(in the rows, 128 means zero)
Each row is followed by its class.
[124 147  55 123 128 116 128 122 140 111 135 142 105 133 136 131  98 124
 143 130 122 129 115 131 127 124 122 148 135 131 112 124 121 111 121 145
 123 132 121 128 127 114 118 101 119 136 135 124 128 121 131 157 172 136
 118 102 123 125 109 130 131 131 126 124 135 122 120 150 128 130 118 128
 119 127 130 125 124 137 128 120 116 126 134 143 114 145 153 132 140 134
 121 143 131 112 120 131 123 119 130 123 130 129 113 125 119 103 130 110
 165 120 142 120 160 132  95 129 139 111 124 138 139 145 121 142 130 140
 132 129 121 128 125 152 133 149 121 101 118 101 128 122  95 121 155 126
 136 165 121 136 137 135 141 106 107  77 141 113 130 124 142 127 134 120
 116 127 136 120]
HQ
[133 145 161 154 145 169 160 120 118 129 119 134 147 121 126 132 114 144
 120 138 127 123 119 130 140 140 122 100 125 113 127 121 124 120 118 109
 128 120 112 115 138 142 114 132 107 130 141 126 140 125 130 110 121 133
 155 159 146 132 131 133  68 130 125 116 119 135 130  98 128 143 124 145
 117 118 137 131 127 126 129 143 122 138 118 120 137 123  97 120 169 127
 114 139 127 155 156 122 131 129 109 114 126 137 145 133 154 114 136  99
 133 129 106 105 124 163 107 134 126 128 120 121 124 155 122 127 123 136
 133 141 124 117 138 124 128 129 123 123 120 115 123 135 137 114 114 150
 142 141 124 123 134 132 134 140 118 174 121 121 138 128 121 133 126 149
 123 122 147 131]
HQ
[133 125  82 111 129 121 126 131 138 128 126 132 116 129 133 133 119 116
 128 137 118 129 138 131 138 129 129 132 135 130 116 129 137 114 134 134
 121 128 138 133 124 137 125 114 135 131 153 132 128 130 124 148 141 127
 134 116 137 122 130 123 121 123 130 146 140 127 126 132 122 131 108 146
 131 128 128 115 122 128 129 124 117 122 129 134 124 137 135 120 103 128
 136 138 132 118 120 128 124 121 146 125 125 130 119 118 128 115  96 128
 121 123 149 110 140 117 107 129 139 113 143 125 130 116 118 134 128 126
 121 119 125 139 118 135 131 123 127 135 132 130 124 124 114 123 154 131
 120 148 126 136 136 125 128 154 153 144 135 135 145 123 143 136 121 132
 145 144 110 124]
DN
[134 145  80 138 135 156 158 111 132 118 134 141 107 104 131 127  86 134
 155 131 122 123 109 144 136 119 131 143 115 118 132 109 105 144 114 138
 127 129 108 103 124 125 112 101 101 135 148 130 129 115 134 134 175 132
 119 124 108 134 129 139 136 132 126 131 115 123 131 129 140 131 107 110
 132 130 149 137 112 156 130 129 124 134 133 141 122 133 133 125 210 148
 104 156 137 140 128 116 113 123 116 114 121 141 131 139 134 121 170 101
 174 130 141 100 182 127 105 134 132 125 133 127 127 151 116 165 128 151
 137 162 114 121 140 161 113 164 124 105  98  54 142 124  75 114 101 127
 159 163 117 115 140 134 151 118  69  58 140  98 126 120 148 122 150 120
  93 134 139 104]
Sj
[129 121 144 130 130 110 109 143 127 131 120 118 136 140 147 129 151 120
 126 118 133 120 120 117 124 133 123 121 132 137 145 121 154 112 142 129
 129 123 142 128 139 130 130 149 125 128 108 119 126 127 135 111 103 122
 123 139 131 122 120 138 127 123 138 124 140 123 131 127 116 134 152 123
 120 116 128 127 147 116 137 137 131 131 125 121 143 126 104 136 119 105
 163 115 112 125 114 140 141 135 129 124 139 132 125 114 104 110 120 149
 102 123 106 135 121 149 141 124 121 128 116 121 121 127 131 112 123 113
 117 116 135 110 127 114 146  99 118 149 136 170 120 120 120 136 126 159
 115  73 136 148 125 132 128 130 125 181 123 138 142 132 135 138 111 143
 136 127 131 133]
DN
[123 135 150 138 145 105 101 135 111 117 136 132 132 139 138 130 106 139
 135 123 132 127 138 123 124 117 121 132 133 121 134 128 124 117 145 158
 136 123 117 141 123 137 122 114 130 129 121 104 141 125 137 134 101 116
 131 162  97 138 129 146 141 133 141 116 131 129 132 118 129 148 133 124
 124 115 140 142 147 130 134 132 124 106 119 135 122 137 148 136 185 144
 127 119 124 116 125 151 140 125 151 122 126 147 133 134 131 141 116 140
 143 121  90  98 114 138 115 121 110 132 114 121 124 167 137 104 130 117
 126 144 129 124 136 134 121 126 125 118 130 136 121 140  96 114  88 145
 148  88 137 138 141 134 125 150 124 223 107 129 143 133 117 127 121 128
 118 131 141 134]
TT
[132 127 163 131 126 143 142 133 122 135 123 133 137 133 129 121 141 134
 110 121 129 130 121 134 126 141 139 129 121 124 122 128 136 120 140 107
 129 126 136 106 113 137 121 103 118 126 128 139 133 124 130 112 111 129
 141 139 129 140 128 124 121 118 144 111 135 127 123 116 107 121 115 174
 120 130 127 110 134 128 104 134 136 138 129 127 137 120 109 129 136 134
 154 149 134 137 134 133 126 138 121 127 129 123 136 128 143 111 126 126
  85 125 135 100  86 137 108 122 132 135 124 117 126 116 120 123 126 124
 125 120 128 124 134 130 135 121 129 129 140 133 113 134 124 124 120 124
 112  51 124 148 124 136 118 130 143 177 114 131 139 123 142 139 109 155
 124 124 127 145]
QF
[105 123 135 117 147  90 103 120  99 120 150 140 113 154 123 128 149 159
 133 131 137 136 153 123 129 104 136 125 131 117 117 148 117  76 127 160
 129 141 108 170 132 123 128  88 143 128 130 122 125 124 127 175  89 137
 122 123 123 139 107 112 128 123 134 119 147 122 116 135 122 118 106 156
 125 150  94 134 137 112  81 126 115  95 129 112 104 152 190 151  71 137
 127 125 126  82 137 152 157 122 141 141 129 116 129 145 115  97 119 104
 167 118 120 156   6 142 106 116 142 111 130 144 150 147 135  98 129 115
 125 110 127 149 110  96 132 143 144  96 155 140 146 148 157 140 137 122
 126 133 128 124 114 141 123  60 135 120 117 137 113 130 119 127 127  92
 125 102 132 149]
Sj
[119 144 189 144 152 156 142 111 106 126 137 142 149 134 111 118 103 160
 108 135 134 135 126 137 135 121 127  97 131  94 110 136 108 117 126 126
 127 123 104 124 131 133 102 101 114 132 144 128 142 122 135 129 116 123
 150 154 123 151 133 131 131 146 132 102 114 147 128  94 139 124 106 166
 124 127 133 126 135 139 113 138 122 124 114 129 123 134 126 129 174 155
  96 135 138 135 152 133 134 137 120 119 121 129 149 154 162 133 138 102
 137 130 108 124  88 155 102 127 142 124 125 127 125 160 115 113 122 139
 122 146 120 131 129 122 115 142 126 103 126 106 120 146 149  89 108 135
 143 134 126 126 131 135 122 136 132 176 127 113 129 131 116 130 132 142
 115 107 161 132]
Nz
[135 130 137 128 161 126 121 143 103 128 119 132 143 142 139 141 114 134
 122 141 138 120 174 137 120 109 109 106 134 121 133 127 151  98 142 131
 114 130 103 153 141 135 121 152 128 123 127 102 137 125 122 136  75 126
 162 163 166 124 121 120 139 122 109 125 140 128 128  88 122 169 128 160
 109 113 107 119 124 117 125 139 107 102 114 116 126 145 120 132 106  95
 124 120 109 118 149 149 157 126 137 121 129 135 137 112 126 122  77 112
 136 122  95 106  82 174  99 127 129 113 109 114 143 145 134  99 125 117
 129 120 145 117 112  94 131 114 128 121 143 171 123 130 166 118 109 164
 134 162 128 128 120 138 128 149 142 236 115 144 161 130 104 137 113 129
 157 131 131 139]
DN
[155 127  53 146 158 146 126 131 123 117 140 130 119  67 133 116  35 130
 173 138 140 137 197 135 104 127 125 181 127 110 128 111 129 123 162 155
 154 129 113  90  87 139  98  77 116 117 142 103 160 120 146 134 115 117
 166 185  89 130 141 149 150 147 133 110 140 108 123 111 111 167  98 137
 134 105 153 113 126 151 107 128 134  96 125 204 114 121 149 109 252 167
 106 161 153 140 108 129 120 126 186 119 123 142 143 125 172 188  98 154
 145 139 115   4 143  82  40 137 104 148 111 104 135 147 132 145 134 115
 143 188 120 116 139 188 120 148 128 118 133  85 114 133  21  61  42 128
 159  50 112 142 150 139 126 201 111 252  92  91 185 106 153 138 123 152
  84 178 127 111]
Sj
[147 138 120 151 128 196 152 121 162 134 144 127 149 103 132 104 134 128
 144 101 126 114  54 125 131 152 140 112 121 133 143  94 150  94 139  86
 169 120 124  61 150 140 109  80  97 132 130 140 126 113 129 101 166 133
 127 133 118 129 126 161 130 120 158 112 130 125 124 134 117 120 140 145
 123  97 168 107 156 137 115 142 153 178 135 149 156 116  47 143 233  99
 150 171 127 163 127 122 125 131  98 124 145 142 136 122 123  93 188 118
 128 134 109 125 141 182  89 128 128 134 120 123 114 122 128 159 120 127
 141 143 105  97 165 130 173 140 118 149 117  90 108 111  54 108 139 127
 117  27 114 160 122 145 132  70  83 117 134  85 154 123 174 133 123 173
  83 129 148 142]
Sj
[105 149 122 125 146 107 111 124  94 103 120 153 111 135 155 160 121 137
 136 128 133 128 122 127 132 113 138 139 124 116 120 131 114  91 112 123
 103 137  90 151 150 126 110 140 131 132 131 125 131 124 147 127 139 137
 120 115 141 139 119 112 143 143  99 116 127 116 116 139 127 143 113  99
 119 148  87 141 120 131 122 143 100 129 129  65 113 150 188 153 129 132
 117 123 117  95 158 146 154 127 103 125 129 122 129 139 114  62 130  57
 172 116 110 120 103 180  98 132 141 116 129 141 142 187 118 115 129 144
 136 119 132 114 124 132 115 150 124 108 123 161 136 149 158 141 122 130
 159 180 132 113 129 130 160  81  88  70 118 122 102 132 107 118 135 104
 133 108 154 131]
BD
